Each row is followed by its group and then its class within the group.
-0.240  0.564 -2.335 -0.083 -0.728  0.537  1.471  0.299 -0.452 -0.281 -0.935 -0.624 -2.202 -0.232  0.471  0.212  0.534 -0.715 -0.216 -1.122  0.089  0.767 -1.026
(83) > A
 0.697  0.289 -0.823  0.054 -0.516 -0.445  0.940  0.090 -0.774 -0.005 -1.021  0.068 -1.243  0.104  0.580  0.317  0.093 -1.391 -0.240 -0.402  0.241  0.606 -0.851
(83) > A
-1.279  0.341  0.687 -0.067 -2.076  0.551  3.434  0.020 -0.211  0.325 -3.099 -3.574  6.465  0.750  4.128 -1.071  0.388  0.203  1.184  0.698 -0.312  1.049 -1.008
(80) > K
 0.213  0.610 -2.005 -0.016 -0.710  0.205  1.703  0.239 -0.506 -0.260 -0.778 -0.158 -2.665  0.088  0.491  0.151  0.145 -1.148 -0.331 -0.919  0.182  0.764 -1.108
(83) > A
 6.367  0.514  6.465  0.075  1.354 -1.314 -2.961 -1.646 -2.307 -0.281  3.051  4.459 -1.899 -1.529  1.474  2.386 -1.368 -2.758  0.460  0.983  0.753 -1.827  0.960
(80) > B
 1.232  0.344  4.310 -0.436 -1.839 -0.200  0.870 -0.956 -1.448  0.137 -1.249 -0.075  3.869 -0.177  3.159  0.305 -0.490 -1.372  0.714  0.789  0.185  0.267  0.064
(80) > K
 1.457  0.338  5.259 -0.044 -0.767 -0.262 -0.003 -0.890 -0.650  0.066 -0.853  0.266  3.508 -0.120  2.627  0.495 -0.457 -1.438  0.829  1.103  0.129  0.085  0.231
(80) > K
-2.298 -1.045 -1.802 -0.486 -1.344  0.196 -0.456  0.834  0.897  0.013 -1.994 -0.536  1.878  1.526 -1.372 -0.485  0.457  0.415 -1.236  0.175 -0.496  1.219  0.391
(85) > R
 0.906  0.578 -2.079  0.137 -1.158  0.141  2.730  0.147 -2.138 -0.170 -2.346 -0.988  2.320  0.629  2.013 -0.116  0.558 -1.064 -0.086 -0.223 -0.031  1.420 -1.276
(83) > M
 0.018  0.481 -1.816 -0.064 -0.656  0.333  1.575  0.322 -0.736 -0.051 -1.100 -0.648  0.136  0.233  0.952 -0.074  0.177 -0.254 -0.139 -0.318 -0.231  0.500 -0.979
(83) > A
 0.510  0.334  1.436 -0.216 -0.564  0.125  1.571 -0.353 -1.013  0.302 -1.389 -1.188  5.198  0.207  2.351 -0.234  0.415  0.344  0.918  0.654 -0.064  0.066 -0.265
(80) > B
 0.137  0.279  2.117 -0.061 -1.398  0.733  2.341 -0.521 -0.380  0.263 -2.005 -2.163  5.779  0.227  3.406 -0.444  0.159 -0.024  1.246  0.752 -0.046  0.208 -0.635
(80) > K
 1.952  0.559  4.133  0.041 -0.930 -0.037  1.431 -0.232 -1.297  0.298 -1.354 -0.910  6.069 -0.209  3.934  0.246 -0.227 -0.750  1.162  1.327 -0.030  0.131 -0.121
(80) > K

Each row is followed by its group and then its class within the group.
 2.247  0.668  0.965 -0.246  0.379  1.923 -0.104  0.878  2.679 -1.180 -0.471  0.941 -1.813 -1.070 -1.157  0.119 -4.608 -0.005 -0.221  0.795 -0.189 -0.653 -0.982
J432 > <63>
-0.255 -0.895 -1.479  2.917 -1.503  1.271 -0.001 -3.823  1.265 -1.289 -0.402  0.718  1.837  0.541  0.432 -2.003 -0.354  0.574  0.154 -0.832  0.063 -0.777 -0.323
J236 > <73>
 2.573  0.115  0.661 -1.251  0.382  0.262 -2.549 -0.637  0.927 -0.143 -2.383 -0.726 -3.371 -3.091  0.956 -3.410  1.494  2.622  1.194  0.132 -0.916 -1.156 -2.584
J432 > <56>
 1.828  0.965 -0.342 -3.836  0.138 -0.565 -0.061  4.708 -0.101 -1.647  0.285  0.092 -3.072  0.604  3.268  1.040 -2.240  0.819 -1.139  0.721  1.982  0.672  1.648
J964 > <67>
 1.789  0.288  1.332 -1.471 -1.673  1.236 -1.171  0.563 -1.599 -0.660 -0.536  0.483 -1.916 -2.356  1.792 -3.273  1.090  2.172  1.224  1.343 -0.795  0.038  0.053
J432 > <56>
-1.438 -0.107  2.061 -0.093 -0.995  0.235  0.561 -0.358 -0.699 -0.834 -0.884 -0.757  0.783 -2.157 -2.679  2.214  5.495  0.761  0.162 -1.337 -1.394  0.567 -0.970
J532 > <52>
-0.176  1.446  1.246 -0.563  0.086  1.017 -0.528 -1.568 -1.532 -0.266 -0.306  0.055  1.714 -0.507  1.466  2.566  4.505 -1.077 -0.568  0.107 -0.151 -0.746  0.243
J532 > <50>
 3.133  2.441 -1.241 -3.299 -0.058 -0.552  0.574  2.840  0.503 -1.355 -0.102  0.102 -3.184 -0.445  2.580  1.885 -0.205  1.218 -1.382 -0.114  1.200  1.040  0.584
J964 > <67>
-2.374 -0.257  0.778 -0.291 -1.631  0.485  0.317 -3.195 -1.351  0.124  0.747 -0.205 -0.499 -0.910 -2.034  1.583  7.196 -0.131  1.005 -0.695 -0.907 -0.114 -0.286
J532 > <47>
-0.109  0.840  0.756 -0.599 -0.794  0.979  0.469 -1.520  0.280 -0.992 -0.602  0.095 -1.343  1.504  0.594  2.505  3.709 -0.660 -0.602 -0.189  0.235 -1.065  0.415
J532 > <50>
 0.633  0.536 -0.098 -3.158  0.698  0.150  1.749  0.326 -1.329 -0.565 -0.041 -0.937 -1.525  1.952  2.511  2.780  3.016 -3.974 -1.170 -0.617 -0.744  0.575  0.713
J964 > <59>
-1.092  0.434  0.292 -1.496 -2.645  1.187 -0.748 -2.612 -0.490 -0.373  1.005 -0.210 -0.955  1.589 -1.695  0.881  1.875  1.285  0.916 -1.003 -0.003  0.129 -0.064
J532 > <50>
 2.884  0.763 -0.086 -3.007  0.011  0.318  0.553  2.916 -2.377 -0.943 -1.673 -0.427 -5.163  0.751  3.230  0.998  3.079 -2.043 -0.403  0.052 -0.283  0.746  1.466
J964 > <59>
